Below is a small trained network, with its code and all its weights. Each question gives an input and a class and asks what happens when units are switched off, that is, made to give their printed mean instead of their output.

import numpy as np


def w(rows, s, z=0):
    codes = np.array(rows[::2]) - 128.0
    scale = np.full(codes.shape[1], s)
    scale[-1] = z or s
    return codes * scale


def norm(h):
    return h / np.sqrt((h * h).mean(-1, keepdims=True) + 1e-5)


def f(y):
    return np.maximum(y, 0)


def log_softmax(a):
    a = a - a.max(-1, keepdims=True)
    return a - np.log(np.exp(a).sum(-1, keepdims=True))


def net(x, mask):
    res = np.array(x, float).reshape(1, 3) / 4 @ E
    u = 0
    for l in range(2):
        y = f(norm(res) @ A[l][:, :-1].T + A[l][:, -1])
        res = res + np.where(mask[u : u + 4], y, B[l][:, -1]) @ B[l][:, :-1]
        u += 4
    return log_softmax(norm(res)[-1] @ U[:, :-1].T + U[:, -1])


A, B = {}, {}
E = w([
[189,64,185,145,135,58,164,167,94,173,255],'x0',
[16,118,209,61,162,142,29,49,173,90,147],'x1',
[131,187,16,197,135,123,163,201,167,206,229],'x2',
],0.0067)
A[0] = w([
[111,158,147,192,164,153,104,212,136,124,182,246],'L0N0',
[180,85,108,178,64,62,201,126,74,77,217,24],'L0N1',
[210,91,121,170,63,107,164,125,82,169,159,27],'L0N2',
[209,2,153,152,106,32,214,176,46,104,44,174],'L0N3',
],0.0049,0.0014)
B[0] = w([
[211,225,104,94,120,101,95,92,133,2,22,180],'L0N0',
[10,76,99,197,182,152,159,137,82,177,76,208],'L0N1',
[135,126,150,114,236,195,229,112,64,212,111,200],'L0N2',
[26,188,72,82,177,165,211,210,116,135,91,253],'L0N3',
],0.0084,0.007)
A[1] = w([
[126,97,135,90,83,188,54,2,169,125,155,197],'L1N0',
[92,173,118,132,132,83,81,179,201,132,144,6],'L1N1',
[56,190,101,63,89,151,171,244,125,134,60,244],'L1N2',
[77,115,80,37,112,110,108,86,80,90,91,85],'L1N3',
],0.0057,0.0013)
B[1] = w([
[139,125,161,142,230,88,182,77,122,161,63,181],'L1N0',
[143,60,99,151,141,169,117,254,132,18,192,144],'L1N1',
[194,108,180,167,46,125,85,129,117,172,192,255],'L1N2',
[86,60,173,75,135,88,111,165,137,136,197,184],'L1N3',
],0.0084,0.0098)
U = w([
[49,113,199,94,177,85,103,32,161,121,100,163],'0',
[140,168,92,127,163,97,69,170,190,29,195,104],'1',
[84,158,102,139,182,139,237,175,57,187,135,157],'2',
[219,197,61,183,11,157,129,157,158,158,134,140],'3',
[102,89,209,72,26,159,101,184,122,120,115,121],'4',
[119,111,47,74,65,90,186,80,163,92,131,3],'5',
],0.011,0.005)

Each question gives the input, the list of numbers given to net, and the class t.
The units are the neurons (one row each of A and B). Each row of codes is followed by its name. A weight is (code - 128) times the scale printed after its matrix; where a second scale follows, it is the last column's (A, B and U).
mask holds one flag per neuron, layer by layer. A switched-off neuron (its flag False) gives its mean, the last column of its row in B, instead of its output. The means were averaged over made-up inputs and are rounded, as every weight is.
A unit's drop is (log p(t) with every unit on - log p(t) with that unit switched off) / (log p(t) with every unit on - log p(t) with every unit switched off).
The circuit of an input: a set's keep is (log p(t) with only the set's units on - log p(t) with every unit switched off) / (log p(t) with every unit on - log p(t) with every unit switched off). Starting from all 8 units, units are removed one at a time, each time the one whose removal leaves the highest keep (on an exact tie, the one counted first), for as long as the keep stays at least 0.8.
units of the circuit, in order: the units of the circuit, biggest drop first
most important unit: the unit with the biggest drop
k most important neurons: the k neurons with the biggest drops, biggest first
k most important neurons of layer l: the k neurons of layer l with the biggest drops, biggest first
drop of u: that unit's drop, to one decimal
input [0,-2,3], class 3: 3 most important neurons => L0N0, L1N0, L1N3
input [8,0,-7], class 2: most important unit => L0N3
input [-3,3,8], class 1: units of the circuit, in order => L1N1, L0N2
input [-2,0,-2], class 0: 2 most important neurons of layer 0 => L0N3, L0N1
input [-5,-7,-8], class 4: 2 most important neurons of layer 1 => L1N2, L1N3
input [8,6,7], class 1: 2 most important neurons => L0N0, L0N3
input [2,1,7], class 3: 2 most important neurons => L0N0, L1N0
input [-5,-8,4], class 3: 2 most important neurons => L1N2, L1N0
input [-4,-6,-7], class 4: 2 most important neurons of layer 0 => L0N2, L0N1
input [3,0,-8], class 4: 2 most important neurons of layer 0 => L0N3, L0N2
input [0,-4,6], class 3: 2 most important neurons => L0N0, L1N0
input [-5,3,2], class 0: 2 most important neurons => L0N3, L1N0
input [0,6,6], class 1: drop of L1N1 => 0.1
input [-5,-1,0], class 4: most important unit => L1N3
input [-3,1,4], class 3: drop of L0N1 => -0.1
